Below is a small trained network, with its code and all its weights. Each question gives an input and a class and asks what happens when units are switched off, that is, made to give their printed mean instead of their output.

import numpy as np


def w(rows, s, z=0):
    codes = np.array(rows[::2]) - 128.0
    scale = np.full(codes.shape[1], s)
    scale[-1] = z or s
    return codes * scale


def norm(h):
    return h / np.sqrt((h * h).mean(-1, keepdims=True) + 1e-5)


def f(y):
    return np.maximum(y, 0)


def log_softmax(a):
    a = a - a.max(-1, keepdims=True)
    return a - np.log(np.exp(a).sum(-1, keepdims=True))


def net(x, mask):
    res = np.array(x, float).reshape(1, 5) / 4 @ E
    u = 0
    for l in range(2):
        y = f(norm(res) @ A[l][:, :-1].T + A[l][:, -1])
        res = res + np.where(mask[u : u + 8], y, B[l][:, -1]) @ B[l][:, :-1]
        u += 8
    return log_softmax(norm(res)[-1] @ U[:, :-1].T + U[:, -1])


A, B = {}, {}
E = w([
[36,188,179,159,188,127,130,195,121,177,198],'x0',
[164,96,174,112,207,191,202,148,185,132,92],'x1',
[162,133,216,62,73,20,83,29,127,237,243],'x2',
[161,149,79,164,110,97,176,212,90,215,90],'x3',
[58,91,175,108,98,34,68,176,254,240,86],'x4',
],0.00046)
A[0] = w([
[200,44,38,137,75,122,152,117,149,73,29,73],'0.n1',
[174,151,186,100,118,105,118,88,69,153,229,3],'0.n2',
[151,117,242,55,159,154,174,22,207,155,170,26],'0.n3',
[251,111,80,100,99,108,143,98,60,121,107,86],'0.n4',
[90,157,40,130,92,111,59,94,94,34,101,101],'0.n5',
[180,156,45,178,96,64,211,230,80,221,60,128],'0.n6',
[61,130,150,105,137,141,89,186,201,173,98,127],'0.n7',
[115,208,174,126,115,63,136,122,53,194,216,67],'0.n8',
],0.0012,0.0011)
B[0] = w([
[74,151,130,96,85,128,70,82,48,154,222,221],'0.n1',
[113,235,24,131,130,112,84,103,148,54,147,178],'0.n2',
[195,100,113,44,47,132,83,81,167,77,30,199],'0.n3',
[21,87,158,159,127,130,116,136,129,178,155,191],'0.n4',
[116,107,143,139,81,198,120,155,117,174,61,192],'0.n5',
[206,112,206,112,167,192,159,143,170,51,6,247],'0.n6',
[88,124,179,186,127,73,152,176,125,203,144,215],'0.n7',
[66,177,62,131,128,78,76,155,193,105,180,208],'0.n8',
],0.0015,0.0013)
A[1] = w([
[138,203,91,136,107,57,125,101,128,166,242,54],'1.n1',
[101,93,159,114,60,71,65,144,157,153,79,103],'1.n2',
[131,155,7,152,70,101,122,89,71,144,126,113],'1.n3',
[180,139,136,59,127,83,122,51,186,103,183,136],'1.n4',
[166,119,140,143,240,204,237,165,97,83,127,92],'1.n5',
[35,150,158,131,167,112,136,169,196,181,179,16],'1.n6',
[178,81,169,121,119,52,132,152,165,198,85,2],'1.n7',
[136,138,147,137,132,194,152,65,38,69,157,143],'1.n8',
],0.0019,0.00078)
B[1] = w([
[66,152,79,149,208,114,126,129,90,58,164,215],'1.n1',
[171,154,139,145,168,148,200,150,124,154,155,249],'1.n2',
[180,104,142,90,172,124,153,80,110,134,185,198],'1.n3',
[134,154,74,130,105,178,96,150,95,54,79,230],'1.n4',
[37,252,21,242,61,186,164,221,81,177,71,251],'1.n5',
[99,15,176,141,125,84,94,138,113,145,165,211],'1.n6',
[161,137,159,117,200,118,189,93,175,95,92,206],'1.n7',
[140,100,173,120,89,123,121,172,181,199,85,237],'1.n8',
],0.0023,0.0017)
U = w([
[16,33,202,171,192,33,87,196,165,197,212,122],'0',
[64,214,51,238,97,219,188,246,94,172,38,199],'1',
[108,223,18,92,179,64,61,57,50,30,253,129],'2',
[221,95,199,92,202,56,224,111,233,189,60,135],'3',
[195,47,119,108,63,150,136,71,48,226,158,1],'4',
[196,91,116,41,47,199,57,54,140,49,69,140],'5',
],0.0046,0.0023)

Each question gives the input, the list of numbers given to net, and the class t.
The units are the neurons (one row each of A and B). Each row of codes is followed by its name. A weight is (code - 128) times the scale printed after its matrix; where a second scale follows, it is the last column's (A, B and U).
mask holds one flag per neuron, layer by layer. A switched-off neuron (its flag False) gives its mean, the last column of its row in B, instead of its output. The means were averaged over made-up inputs and are rounded, as every weight is.
A unit's drop is (log p(t) with every unit on - log p(t) with that unit switched off) / (log p(t) with every unit on - log p(t) with every unit switched off).
The circuit of an input: a set's keep is (log p(t) with only the set's units on - log p(t) with every unit switched off) / (log p(t) with every unit on - log p(t) with every unit switched off). Starting from the 12 units with the biggest drops (on a tie, the unit counted first), units are removed one at a time, each time the one whose removal leaves the highest keep (on an exact tie, the one counted first), for as long as the keep stays at least 0.8.
units of the circuit, in order: the units of the circuit, biggest drop first
k most important neurons: the k neurons with the biggest drops, biggest first
top k neurons in layer l: the k neurons of layer l with the biggest drops, biggest first
drop of u: that unit's drop, to one decimal
input [-2,-7,3,0,5], class 2: units of the circuit, in order => (1.n1, 1.n8)
input [-7,-5,-5,-2,-3], class 5: units of the circuit, in order => (1.n5)
input [4,2,3,0,-6], class 2: 4 most important neurons => (0.n6, 0.n8, 0.n2, 1.n1)
input [1,1,1,4,6], class 3: units of the circuit, in order => (1.n7, 1.n5)
input [0,-5,1,-8,-4], class 5: units of the circuit, in order => (1.n8, 1.n5)
input [1,-6,1,6,6], class 3: units of the circuit, in order => (0.n6, 1.n7, 1.n5)
input [-7,1,-6,-2,7], class 3: units of the circuit, in order => (1.n5, 1.n4)
input [-5,3,-4,5,6], class 3: 3 most important neurons => (1.n7, 1.n5, 0.n1)
input [0,-4,3,4,-7], class 2: units of the circuit, in order => (1.n1, 1.n5)
input [5,2,-7,-2,7], class 0: units of the circuit, in order => (1.n6, 1.n5)
input [8,-3,0,7,4], class 0: 2 most important neurons => (1.n6, 1.n5)
input [8,-2,7,6,0], class 2: 2 most important neurons => (1.n1, 0.n2)
input [-1,-1,2,1,-5], class 2: units of the circuit, in order => (0.n6, 1.n5)
input [-5,6,6,0,0], class 5: units of the circuit, in order => (1.n4)
input [8,0,3,-8,1], class 2: top 3 neurons in layer 0 => (0.n3, 0.n2, 0.n4)
input [-6,-8,-1,1,5], class 4: 2 most important neurons => (0.n1, 1.n5)
input [4,3,4,4,0], class 0: 2 most important neurons => (1.n6, 0.n8)
input [-8,4,7,2,0], class 5: top 2 neurons in layer 0 => (0.n3, 0.n7)
input [0,-7,-3,4,6], class 3: 2 most important neurons => (1.n5, 1.n7)
input [4,6,3,-7,-4], class 5: most important neuron => (0.n3)
input [-7,-2,1,8,4], class 3: top 2 neurons in layer 1 => (1.n5, 1.n7)
input [1,2,4,-8,-5], class 5: top 2 neurons in layer 1 => (1.n8, 1.n5)
input [-4,-2,3,0,0], class 2: drop of 1.n1 => 0.1
input [-4,-6,6,8,-2], class 2: drop of 1.n1 => 0.2
input [-4,0,1,-2,-7], class 4: drop of 0.n1 => 0.3
